Here is a tiny trained network, its code and every weight. The questions are about switching its units off for an input and a class, where a switched-off unit gives its printed mean instead of its output.

import numpy as np


def w(rows, s, z=0):
    codes = np.array(rows[::2]) - 128.0
    scale = np.full(codes.shape[1], s)
    scale[-1] = z or s
    return codes * scale


def f(y):
    return np.maximum(y, 0)


def log_softmax(a):
    a = a - a.max(-1, keepdims=True)
    return a - np.log(np.exp(a).sum(-1, keepdims=True))


def net(x, mask):
    res = np.array(x, float).reshape(1, 4) / 4 @ E
    y = f(res @ A[0][:, :-1].T + A[0][:, -1])
    res = res + np.where(mask, y, B[0][:, -1]) @ B[0][:, :-1]
    return log_softmax(res[-1] @ U[:, :-1].T + U[:, -1])


A, B = {}, {}
E = w([
[207,115,158,123,95,146,145,5],'x0',
[134,172,67,155,182,236,100,100],'x1',
[90,251,146,122,25,132,185,158],'x2',
[151,189,34,113,182,46,160,109],'x3',
],0.012)
A[0] = w([
[172,66,65,202,237,188,31,141,98],'n1',
[154,243,108,79,85,176,104,70,136],'n2',
[103,37,132,146,169,169,52,141,165],'n3',
[100,202,131,146,129,162,132,179,142],'n4',
[90,218,48,135,112,89,164,187,102],'n5',
[123,61,26,103,233,119,94,126,157],'n6',
[189,239,92,167,157,246,162,1,157],'n7',
[170,74,199,107,168,72,109,73,98],'n8',
[30,142,164,146,155,115,130,219,128],'n9',
[97,58,196,175,104,198,77,132,118],'n10',
[45,242,69,136,89,207,148,210,172],'n11',
[133,192,111,142,154,106,148,165,137],'n12',
[101,237,145,163,46,42,251,107,163],'n13',
[121,144,131,155,195,72,143,94,95],'n14',
[110,84,205,139,97,198,32,132,153],'n15',
[134,91,162,187,101,177,61,147,159],'n16',
[87,194,136,66,40,94,218,129,133],'n17',
[203,91,200,159,3,203,191,13,137],'n18',
[183,115,94,133,152,155,94,33,253],'n19',
],0.0095,0.0054)
B[0] = w([
[78,95,143,160,187,67,162,129,218],'n1',
[173,101,141,118,95,144,117,197,206],'n2',
[127,155,75,94,167,111,180,151,197],'n3',
[152,123,102,165,88,160,63,137,182],'n4',
[118,90,139,155,46,129,110,168,207],'n5',
[138,111,143,176,170,82,130,132,211],'n6',
[203,117,169,22,52,183,79,150,255],'n7',
[123,161,109,96,178,183,105,88,177],'n8',
[168,176,100,124,101,144,112,130,196],'n9',
[89,146,143,72,139,163,159,145,192],'n10',
[168,155,83,144,63,205,43,93,241],'n11',
[130,95,158,138,108,158,111,160,171],'n12',
[98,74,200,77,115,134,144,177,241],'n13',
[126,127,117,124,154,108,137,141,156],'n14',
[91,133,151,83,128,148,152,154,197],'n15',
[87,131,104,114,126,160,144,152,178],'n16',
[98,128,200,94,92,107,134,194,214],'n17',
[138,134,253,108,121,130,101,111,233],'n18',
[186,139,150,113,173,105,110,109,211],'n19',
],0.013,0.019)
U = w([
[204,102,102,187,201,21,133,98,216],'0',
[180,131,89,201,30,131,100,123,2],'1',
[93,143,95,178,116,113,172,111,60],'2',
[75,134,20,254,145,118,116,144,121],'3',
[128,143,39,36,122,173,172,177,165],'4',
[209,105,175,85,42,165,36,166,156],'5',
[51,74,184,89,129,78,248,188,189],'6',
[158,162,161,72,134,167,119,59,34],'7',
],0.0096,0.0039)

Each question gives the input, the list of numbers given to net, and the class t.
The units are the neurons (one row each of A and B). Each row of codes is followed by its name. A weight is (code - 128) times the scale printed after its matrix; where a second scale follows, it is the last column's (A, B and U).
mask holds one flag per neuron, in row order. A switched-off neuron (its flag False) gives its mean, the last column of its row in B, instead of its output. The means were averaged over made-up inputs and are rounded, as every weight is.
A unit's drop is (log p(t) with every unit on - log p(t) with that unit switched off) / (log p(t) with every unit on - log p(t) with every unit switched off).
The circuit of an input: a set's keep is (log p(t) with only the set's units on - log p(t) with every unit switched off) / (log p(t) with every unit on - log p(t) with every unit switched off). Starting from the 12 units with the biggest drops (on a tie, the unit counted first), units are removed one at a time, each time the one whose removal leaves the highest keep (on an exact tie, the one counted first), for as long as the keep stays at least 0.8.
circuit, biggest first: the units of the circuit, biggest drop first
unit that matters most: the unit with the biggest drop
k most important neurons: the k neurons with the biggest drops, biggest first
drop of u: that unit's drop, to one decimal
input [4,-4,3,2], class 6: circuit, biggest first : [n11, n7]
input [-1,-3,1,7], class 6: circuit, biggest first : [n7]
input [0,-4,-2,-2], class 6: 2 most important neurons : [n11, n7]
input [8,-1,-6,4], class 7: 3 most important neurons : [n8, n7, n18]
input [0,-3,2,-1], class 6: 2 most important neurons : [n7, n11]
input [5,8,-8,-1], class 7: 2 most important neurons : [n7, n19]
input [5,-3,-7,-2], class 7: 2 most important neurons : [n8, n13]
input [5,7,-7,-4], class 7: 2 most important neurons : [n7, n19]
input [5,8,-4,-6], class 7: 2 most important neurons : [n7, n1]
input [2,-1,0,-8], class 6: drop of n11 : 0.1
input [-1,4,-3,6], class 0: drop of n9 : 0.0
input [7,-6,-5,7], class 0: drop of n7 : 0.1
input [8,-5,2,-8], class 6: drop of n15 : 0.2
input [-6,-7,1,-7], class 4: unit that matters most : n9
